Here is a tiny trained network, its code and every weight. The questions are about switching its units off for an input and a target symbol, where a switched-off unit gives its printed mean instead of its output.

import numpy as np


def w(rows, s, z=0):
    codes = np.array(rows[::2]) - 128.0
    scale = np.full(codes.shape[1], s)
    scale[-1] = z or s
    return codes * scale


def norm(h):
    return h / np.sqrt((h * h).mean(-1, keepdims=True) + 1e-5)


def f(y):
    return np.maximum(y, 0)


def softmax(a):
    e = np.exp(a - a.max(-1, keepdims=True))
    return e / e.sum(-1, keepdims=True)


def log_softmax(a):
    a = a - a.max(-1, keepdims=True)
    return a - np.log(np.exp(a).sum(-1, keepdims=True))


def net(x, mask):
    ids = ['αβζηθλξτφ'.index(c) for c in x.split()]
    T = len(ids)
    res = E[ids] + P[:T]
    u = 0
    for l in range(2):
        q, k, v = (norm(res) @ M[l].T for M in (Q, K, V))
        z = softmax(np.where(np.tri(T) > 0, q @ k.T / 2**0.5, -1e9)) @ v
        res = res + np.where(mask[u], z, O[l][:, -1]) @ O[l][:, :-1]
        u += 1
        y = f(norm(res) @ A[l][:, :-1].T + A[l][:, -1])
        res = res + np.where(mask[u : u + 4], y, B[l][:, -1]) @ B[l][:, :-1]
        u += 4
    return log_softmax(norm(res)[-1] @ U[:, :-1].T + U[:, -1])


Q, K, V, O, A, B = {}, {}, {}, {}, {}, {}
E = w([
[128,155,60,149],'α',
[183,103,102,211],'β',
[106,235,144,199],'ζ',
[8,117,136,163],'η',
[112,83,144,203],'θ',
[175,107,140,61],'λ',
[156,194,75,157],'ξ',
[65,116,186,146],'τ',
[152,120,166,160],'φ',
],0.017)
P = w([
[188,123,160,117],'0',
[236,114,164,160],'1',
[24,90,38,112],'2',
[212,143,150,75],'3',
[250,94,232,186],'4',
[24,77,52,114],'5',
[217,151,143,72],'6',
[255,93,244,193],'7',
[28,85,38,105],'8',
[209,156,155,63],'9',
[253,84,236,197],'10',
[20,69,40,126],'11',
],0.0059)
Q[0] = w([
[244,150,160,6],'0.h1',
[194,79,122,44],'0.h1',
],0.022)
K[0] = w([
[201,5,19,56],'0.h1',
[230,52,34,149],'0.h1',
],0.021)
V[0] = w([
[38,253,206,129],'0.h1',
[193,126,46,100],'0.h1',
],0.0063)
O[0] = w([
[205,254,98,7,254],'0.h1',
[45,91,133,242,96],'0.h1',
],0.0062)
A[0] = w([
[8,211,49,107,156],'0.n1',
[230,189,122,229,209],'0.n2',
[202,69,132,161,29],'0.n3',
[93,94,2,95,5],'0.n4',
],0.013,0.0011)
B[0] = w([
[125,237,34,171,207],'0.n1',
[217,171,57,250,252],'0.n2',
[112,119,143,24,155],'0.n3',
[52,19,226,72,158],'0.n4',
],0.012,0.013)
Q[1] = w([
[136,140,114,119],'1.h1',
[150,251,119,196],'1.h1',
],0.025)
K[1] = w([
[155,183,96,125],'1.h1',
[157,219,21,251],'1.h1',
],0.017)
V[1] = w([
[192,176,9,227],'1.h1',
[253,3,48,56],'1.h1',
],0.0077)
O[1] = w([
[113,1,123,39,253],'1.h1',
[185,70,145,182,108],'1.h1',
],0.01,0.015)
A[1] = w([
[16,107,111,171,127],'1.n1',
[69,99,20,158,201],'1.n2',
[100,193,123,205,42],'1.n3',
[7,192,88,107,5],'1.n4',
],0.019,0.0023)
B[1] = w([
[41,188,150,128,159],'1.n1',
[73,151,194,146,245],'1.n2',
[142,82,124,75,179],'1.n3',
[45,6,79,137,184],'1.n4',
],0.02,0.013)
U = w([
[66,194,201,162,167],'α',
[106,64,145,173,42],'β',
[137,218,78,83,137],'ζ',
[63,95,32,112,113],'η',
[151,75,109,111,1],'θ',
[157,148,216,123,211],'λ',
[128,133,111,246,43],'ξ',
[141,100,146,32,215],'τ',
[139,37,142,128,145],'φ',
],0.014,0.0038)

Each question gives the input, a string of symbols that net reads in full, and the target symbol t.
The units are the heads (2 rows each of Q, K, V and O) and the neurons (one row each of A and B). Each row of codes is followed by its name. A weight is (code - 128) times the scale printed after its matrix; where a second scale follows, it is the last column's (O, A, B and U).
mask holds one flag per unit, layer by layer, with each layer's heads first. A switched-off unit (its flag False) gives its mean, the last column of its rows in O or B, instead of its output. The means were averaged over made-up inputs and are rounded, as every weight is.
A unit's drop is (log p(t) with every unit on - log p(t) with that unit switched off) / (log p(t) with every unit on - log p(t) with every unit switched off).
The circuit of an input: a set's keep is (log p(t) with only the set's units on - log p(t) with every unit switched off) / (log p(t) with every unit on - log p(t) with every unit switched off). Starting from all 10 units, units are removed one at a time, each time the one whose removal leaves the highest keep (on an exact tie, the one counted first), for as long as the keep stays at least 0.8.
units of the circuit, in order: the units of the circuit, biggest drop first
top k neurons: the k neurons with the biggest drops, biggest first
top k neurons in layer l: the k neurons of layer l with the biggest drops, biggest first
drop of u: that unit's drop, to one decimal
input ξ λ ξ ξ α ζ φ ζ ξ α ξ, target ξ: units of the circuit, in order => [0.n2]
input α ζ ζ α ζ ζ λ α ζ ξ, target ξ: top 2 neurons in layer 1 => [1.n4, 1.n2]
input λ α τ ζ τ β τ ζ φ, target τ: units of the circuit, in order => [1.n4, 0.h1, 0.n1]
input ξ λ φ τ, target τ: top 3 neurons in layer 0 => [0.n3, 0.n4, 0.n2]
input α α λ, target α: top 2 neurons => [0.n1, 0.n2]
input φ α ζ ζ λ ζ ζ ζ, target ζ: units of the circuit, in order => [1.n4, 1.n2]
input λ α ζ α α φ β α λ, target α: units of the circuit, in order => [1.h1, 0.h1, 0.n2, 1.n4]
input ζ α ζ λ, target λ: top 3 neurons => [0.n2, 1.n4, 0.n1]
input λ β φ, target τ: top 2 neurons => [1.n3, 0.n2]
input λ α α ξ ξ α τ, target τ: top 2 neurons in layer 0 => [0.n4, 0.n2]
input λ ζ α ζ ζ ξ λ α, target ξ: top 4 neurons => [0.n2, 1.n3, 0.n3, 1.n4]
input α ζ α ξ α, target ξ: top 4 neurons => [0.n2, 1.n3, 1.n4, 0.n3]
input ζ α ζ θ β ζ ξ β β α ζ β, target φ: top 3 neurons in layer 1 => [1.n4, 1.n1, 1.n3]
input θ ζ ζ α α, target ζ: drop of 1.n1 => -0.1
input ζ ζ ζ α λ, target λ: drop of 0.n1 => 0.4
input ζ η β ξ α ζ α ζ, target ζ: drop of 0.n1 => -0.1
